Known rows, with every way that one mark hangs from another
lifan[gugupip gusem maloge]: [-485  290 -127 -395   66 -150 -223  499 -285  -65  -88 -438    8  258
 -281 -598 -165 -209  235 -166  714  478   36  115 -218 -158 -227  124
  200   43  247  -38  137  195  124 -307  -33 -181  -22  159 -205 -105
  179  108]
kofibup[lezud vatapel[gugupip[lifan[gusem]]]]: [-298  162 -162 -163 -338 -409  184  678 -212  261  128 -127  202 -139
  -85 -234 -187  -83  -18 -156  312  140   45 -318 -286   72 -328  114
 -161   37  300   86 -338  -67  266  485 -128 -162  270  138    4  -78
 -390  -43]
maloge[lifan[gugupip[vatapel]] zamego[babov lofa]]: [ 307   53  176 -377    0 -101  137  330  -86 -373  -24 -257  -93  115
   25 -321  100  128   46  133  887 -176  659 -395   90 -115 -253 -169
  147 -138  407  332 -223  -48  167  350   46 -255  109  160 -438  182
  105  197]
zamego[gugupip[deto vatapel] lifan[maloge] lofa]: [  24  361  119 -442   32 -250  397  305   65  -79  -96  -60 -545   31
   82   40   -4 -285  359 -205  624  -34  545 -513 -211 -357 -161 -176
  210  180  420 -151  -45 -244  184  -49  132  -32  -10  123 -322   71
   73  266]
gusem[gugupip zila[babov kofibup vife]]: [ -40  115   54 -117  429  276  266 -245 -155  -52 -198 -334   77  -99
 -234  436 -241  -32 -181 -550   47  298 -214  104 -371 -258  266   94
  193 -105  103    3  266   70  388  532  259 -484 -169    2 -216 -208
  194  302]
lifan[gugupip[gusem[maloge zila[babov]] vatapel[vife]]]: [ -16  271  201 -190   21 -184 -179   29 -156   93 -376  223  100   92
   29   89  -72 -337  215 -218  283  227  172  291  -14   21  747  249
    1  -25  508    3  281 -272  277  247   32 -419  -28  -93 -328  -81
  135  266]
vife[kofibup[lezud[gugupip[deto gusem]]]]: [  70  832  134 -420   66 -647  171  439 -112  241  299 -102  372   17
 -143 -457  -61  -94  237   19 -302  254 -151  247 -116 -176  145  193
  251  -50   35  165  154 -141  181  374  224  -85  -46  164 -251 -108
   39 -103]
vife[kofibup[lezud[gugupip]]]: [-277  442   38 -111  178 -368   79  686 -175   10  129 -218  297   71
 -132 -430    5  -17  275 -136 -176  456 -413 -118 -191 -285 -163  451
  176 -119  139  212  283  157  337  254  299 -240 -150  354 -337   78
   94  -73]
lofa[babov vatapel[gugupip vife[kofibup]]]: [-402 -263  258 -473   52 -122 -292  348   16  120  -21  -11   21 -141
  -20 -380  197 -253  191 -353 -212  455 -180  -22 -173  -13  323  580
 -230  -83   22  304   46  102  423  585  275 -227  280 -269  -88  -84
  -54   26]
vatapel[gugupip[gusem[maloge zila]] vife]: [ 128  179  227 -101   49 -245 -290 -137  -42  354 -297  313   16  167
  -56   69 -144 -354  417 -359  -94  284 -287  170   18  256  362  511
 -270  129  207   93  127  -49  350  179  -67  107  272 -197 -112   44
   38   42]
deto[gusem[zila] vatapel]: [-413  -22  239  217  352 -263  -16  122 -194  -25 -177 -499  -86  172
 -125  121 -316 -147  163 -372  120  213 -166   41  -44  -28   -8  591
 -197   59  236 -154 -158  116  483 -156 -159  149 -228  -19 -458 -224
  104   79]
lofa[babov vatapel[gugupip[deto] kofibup vife]]: [-206 -184  341 -882  142 -172 -231  362  235  360  124   65  -28 -313
   35 -306  180 -338  132 -259 -123  433  145  102 -332  -66  484  611
 -304  -13   31  399 -120   68  284  781  277  -44  267 -112  129 -306
 -226  101]
zila[babov kofibup[vatapel] vife]: [-357  188   36 -411  283  554  199  158 -210   26  -62 -450  277 -221
  -99  188  -76  151   57 -584  347  144 -104   -9 -277 -480   79  202
   94  -64   89  359  184  284  386  454  206 -712 -148  106 -476 -218
  -17  299]
vife[kofibup[lezud[gugupip] vatapel]]: [-256  399   10  -38   30 -307  164  720 -200   28  101 -343  328  -14
  -56 -500  -63 -119  183  -89  -97  190 -231 -195 -159 -396 -262  456
  102  -91  233  240  216  131  451  334  230 -344 -128  407 -444  -14
 -118   -7]
lezud[gugupip[deto vatapel]]: [-446  354  281 -297   -9 -396  121  643 -127  -66  -78 -230  243  -80
   16 -119   66 -373  220  117  129  396  407   15   12 -151   24  342
  151  143  335  270  -16  136  286  448  -79  -15 -176  213 -376 -318
  -22   67]
maloge[lofa[vatapel] zamego[babov gugupip[gusem] lifan]]: [ 621  148  583 -286   54  196  343  273  -15  -47  200 -101  -75  -62
  104 -237   74 -125  -55 -160  652 -234  330 -201   -7 -291  -42  304
  156 -173  401  103 -435 -264  312 -281  -98   74  -79 -537 -226  140
  145  -45]
lofa[babov vatapel[gugupip[deto] vife]]: [-264  -69  393 -709  101 -243 -115  455  112  329  -15   10  -42 -210
   19 -238  108 -386  217 -241  -59  436  392   12 -331  116  316  487
 -211   83  138  227 -335  185  328  803  149    7  266 -321   60 -367
  -97   71]
lofa[vatapel[gugupip kofibup[lezud]]]: [ -89 -303  233 -241  255 -280 -112  737   23  249  261  -91  284 -205
  -54 -305   -8 -100  136 -180 -165  394 -473  -84 -461 -246  121  691
 -153   86  211    6   -8   -6  369  477  350 -218  254  226   24  176
 -175 -167]
lofa[babov vatapel[gugupip]]: [-447 -334  375 -334  183 -172 -155  598   28  163   17 -233   51 -113
  -51 -235  120 -157  228 -174   24  551  142  -50 -417   18  140  818
 -171  127  163   12 -172  172  479  592   41   17  154 -120 -168  -27
  -53  -57]
gusem[gugupip[vatapel[vife]] zila]: [-315 -144  199  133   51 -222   28  149 -171  -35 -500  -64 -144   49
  -33  240 -196 -684  -22 -133   58  178   94 -171   35   90   97  305
 -180  154  363  -43   88   43  397  313   26  -56   13  -63 -107 -252
   57  276]
gugupip[gusem[zila] lifan[maloge] vatapel]: [-319   28   48 -130 -309 -133  217  165 -197   -1 -310  -91 -165  377
    1  329 -303 -272  116  -26  391  272  166  -47   -4  167   80  411
 -111  225  433  -20   92 -156  209  -96   27  136  131  144 -153 -164
    9  194]
vife[kofibup[lezud vatapel[gugupip[deto gusem[maloge]]]]]: [ 575  468  102 -372 -161 -676  -48  204  -84  533  277  164  257  -30
 -211 -324  -12    1  382 -149 -329   12 -194  191 -144  -85  145  231
  -57   51    4  161   80 -376  331  713  261 -136  450  120 -229  128
 -304  -13]
deto[gugupip[lifan] gusem[maloge zila] vatapel[kofibup]]: [ -27  -92   34  168   66 -324 -135   51  -14    4 -140  -21 -105  265
   19  312  -43  132  -31 -248  162  336 -166  125  -26 -183  201  601
 -245 -205  277  187  311 -221  495  197 -152  367 -227  381 -376 -157
   98  239]
gusem[gugupip[deto lifan] maloge]: [ 236  221   96 -404  -65 -224  169  233  -58  301 -184  147  -60  141
 -278  205  125  -72  256 -145  167  720  366   23 -218   24 -165  399
  -62  135   85  256   76  169  342  608  190  404  251  300 -193 -170
   52  235]
zamego[babov gugupip lifan[gusem] lofa[vatapel[vife]]]: [ -63  212  223 -232  312   57  163  425  -93 -189 -156   17 -329 -428
  244 -226   64 -462   25 -515  866 -364  387 -552 -159 -404  146 -254
  109 -161  322   13 -396  -74  466 -290  -89 -205  -85 -409 -191   93
  120  267]
zila[babov kofibup[lezud vatapel[gugupip]] vife]: [   4  183  -46 -321  192   53  205  317  -91  204  162 -236  367 -332
  -74   78 -144  241   -3 -520   85  -15 -272 -218 -509 -325  130    3
  103 -126  148  155   88  -57  345  861  294 -860   85   84 -204  -23
 -202   84]
deto[gugupip[lifan[gusem]]]: [-607  261  -67 -182 -163 -141   26  493 -320  -21  -55 -200   96  126
  -73 -103  -34    1  -16  -73  439  542  147  -32  -51  -71 -332  108
   84  -26  238  207   14  123  205  175 -340  173 -182   72 -123 -227
  182  123]
gugupip[deto[gusem[zila[vife]]]]: [ -83  405  240 -310  391 -201  223  -74 -232  178  -79 -286  -58   31
 -142  243 -369 -219  147 -561  -39  235    7  261 -241  -36   41  148
   35    3  113  132 -170  319  295  243  100   22 -112 -220 -275 -188
  322  212]
zila[babov kofibup[lezud[gugupip[deto gusem]]]]: [ -24  864   72 -620  215 -332  282  389   53  241  314 -172  455  -88
 -144 -172  -74   85   35 -154   33  289   43  289 -345 -323  390  128
  447 -141   82   70   52 -232  115  536  136 -349 -248  211 -240 -359
  -71  -52]
kofibup[lezud[gugupip[deto lifan]] vatapel]: [-109  596   30 -378 -221 -362  526  831  -71  254   86 -163  247  -64
   27 -162 -138 -122   64   61  154  332  491 -290 -303 -173 -326  276
   48   15  401  317 -226  149  308  673  117   13  -54  435 -199 -358
 -223   78]
zamego[lifan[gugupip[gusem vatapel[kofibup]]] lofa]: [ -24  213   75 -379   45 -182   47  146   23   32  -28  -96   30 -224
   39 -200   50  -91   81  111  563  -15   38  -58  -76 -325  193  -31
  -81    2  306  -22  417 -554  171  -11 -122 -134  -80  235 -567  276
   82  145]
lifan[gugupip[vatapel] gusem[zila] maloge[lofa zamego]]: [-175   57    1 -175 -332 -138  186  114 -292 -339  -78 -487 -128  396
 -167 -427 -430 -372 -239  -20  687   45  284  178  151   93 -237   96
  146  -22  742  -80 -170 -135  -56 -233 -194 -167   -8   -2 -103 -318
   51   62]
gugupip[gusem[maloge zila] lifan]: [  -3  239  166 -114  -87  -15  126   70 -158  289 -245  166   -1  329
 -143  363 -158  -44  318 -231  134  519  -34  171  -77  149  105  686
 -225  125  266  163   65   57  345   64   -4  348  126  156 -288   20
  112  189]
maloge[lifan[gusem] lofa[vatapel[gugupip]]]: [-224 -201  220 -306   16 -132 -102  222 -155  142  162 -412  210  112
  -14 -482  -41 -317   -5 -177  267  220  -16  -22   80   92 -299  471
 -197  114  266  187 -481  105  389  140 -265  110  472 -174 -141   38
   20 -311]
gugupip[deto lifan vatapel[kofibup[lezud]]]: [-149  123   60 -610 -189 -335  302  723  -37  288  200  115  106 -111
  -66  189   23   -2   65   14   66  355  117 -204 -252 -139   16  293
 -165   19  245  391  -33 -128   86  658  382  -54  166  470   20 -131
 -233  234]
lifan[gugupip gusem[maloge[lofa zamego[babov]] zila]]: [ 456  276  176 -193  -51   -4   55   -2 -317 -135  -21 -191  -22  154
 -261 -360 -207  -32 -103 -257  649   84  266  153  102   -7 -177  176
  126 -310  474  272 -246  -59  208  -65 -204   48  -54  -90 -207  -17
  121  210]
lofa[babov vatapel[gugupip kofibup vife]]: [-420 -410  276 -618  196  -30 -355  433  195  241    1    9    4 -238
   79 -307  206 -299  131 -304   -8  433 -110  -23 -319  -84  436  836
 -374  -22   67  330   75  141  391  549  208 -135  225  -66   21 -110
 -163   50]
kofibup[lezud vatapel[gugupip[gusem]]]: [  33  229  138 -128  -31 -506   -2  485  -99  431  132 -170  279  -67
  -60 -294 -219  -98  234  -34    5    3 -115 -129 -256  -10 -107  378
 -146  214  190 -136  -55 -183  343  406  -66 -141  211   26 -186  123
 -240 -152]

Rows
[-278   39  242  230  484 -147   94   15 -271  -52 -227 -489  -39   41
  -23  321 -327 -119  124 -502  132  -30 -207   57 -136    7  171  351
 -198    6  233  -23  -63  227  496   -6  -41  -87 -177 -155 -486 -188
  292  171] -> deto[gusem[zila[vife]] vatapel]
[ -92  379   87 -217   20 -302  184  330  -81   70   91 -136  365  -11
 -179   75 -338    3 -210  -25  115  103  -69  193 -277 -259  541  -52
  246 -141  442 -237  118 -617  133  463  112 -638 -185  119 -198  -89
  -49  155] -> lifan[gugupip[gusem[zila[babov kofibup[lezud]]] vatapel]]
[ 200  314   92 -308    2  154  285 -113 -292  -84   94 -465   73  380
 -136 -338 -347 -138 -221 -176  529  -83  121  187   73  173 -307  -87
   -4 -230  521  365 -391  213   22   86 -122 -250  177 -202 -137  -88
  378   49] -> maloge[lifan[gugupip gusem[zila[vife]]] lofa zamego]
[-340  348 -167    9 -342 -585  114  817 -254 -116   19  202  313   80
  -58 -144  212 -141   83  -56  219  191 -112  -18  -16  -36  205  238
   90 -233  328  363  204 -187  296  422  113 -253  133  455 -345  -18
 -140   88] -> vife[kofibup[lezud[gugupip[lifan[gusem[maloge]] vatapel]]]]
[ 297  361  241 -327   -1  159  291  262 -174 -146  216 -173 -237  -48
  -79 -309   71  -60  -53 -349  895 -190  255 -372   50 -228 -425  -31
  202 -355  312  274 -468 -137  151 -386 -258   -1 -188 -417 -144  104
   74  121] -> maloge[lofa zamego[babov gugupip lifan[gusem]]]
[-127   92   32 -250  -91 -211  327  258  -99  200   87  103  113  -44
   46  377 -185   26  -97 -154   64  188 -117   -6 -274  -33  523  473
  -96  -60  382   24  110 -474  163  394  283 -312  -11  289  -30  -13
 -207  171] -> gugupip[gusem[zila[babov]] lifan vatapel[kofibup[lezud]]]
[ 162   50  322  -78  -51 -135   20 -137 -143  281 -183  -55  -15  538
   10  228  -94 -293  242  -65  174   -5   68   80  310  204    3  728
 -344  158  382  224  -44 -161  405   55 -173  321  342  100 -461  217
  181   71] -> gugupip[gusem[maloge[lifan lofa] zila] vatapel]
[-270  316  341 -439  -43 -352   49  347 -185  216  -16 -139  165  -16
  -92   45  -35 -278  289   64  123  199  298  218   59   -1  172  273
  -25  286  151   92  -70  -86  160  285  -78   63   66  -55 -299 -200
   -3  112] -> gugupip[deto gusem vatapel]
[-403  -46   77 -348  147 -174  -90  706  -62  208  -54   87   78  -62
   35  -20   35 -291  201 -203  113  100 -311 -269 -145 -177  171  467
 -270   -2  235  297  221   56  180  285  347 -362   81  286  -53   -7
  -91  212] -> gugupip[vatapel[kofibup[lezud] vife]]
[ -81  572  319  -68  242 -361  241  -12 -114    3  -25 -395  173  -91
   55   11 -215 -168  126  -73   21  177  320  303  -69  -31  562  383
  159   43  378 -100 -138 -220  355  256 -126  -84 -346  -16 -362 -557
  -44   12] -> lezud[gugupip[deto[vatapel] gusem[zila[babov]]]]
[-132  491  185 -663 -150 -132  232  229 -122  369   42  -44  122   64
 -147   75  -92   12  253  -52  147  569  287  158  -63   54  -69  279
  -74  196   64  289 -134   77  114  254   -5  321  119   23 -166 -239
   44   90] -> gugupip[deto gusem lifan]
[-319   11  121 -273  -54  -45 -183  311  -96  218 -205 -126   92 -124
   23 -252  -88 -320  286 -280  138  256  -39 -284    2  -58 -217  365
 -275  159  197  277  -13  255  403  337  -71 -178  166  -91 -175 -132
 -192   39] -> kofibup[vatapel[gugupip vife]]
[-511  231   85 -269 -358 -270  352  326 -322   16  -95  -85  -24  -18
 -118  281 -260 -378  -95  -71  252  289  423   72   34  159   10    5
  -72   83  423  201 -472  -78  129  341 -135   89   63   12   -1 -455
 -163  306] -> gugupip[deto lifan[gusem[zila]] vatapel]
[-147  488   43 -106  290 -249  185  582 -256  -15   80 -195  355  -52
  -38 -236   -6   11  245 -263 -161  210 -461 -100 -282 -239   27  210
  181 -169  133  331  389  273  346  416  410 -476  -82  220 -367  112
  273   17] -> zila[vife[kofibup[lezud[gugupip]]]]
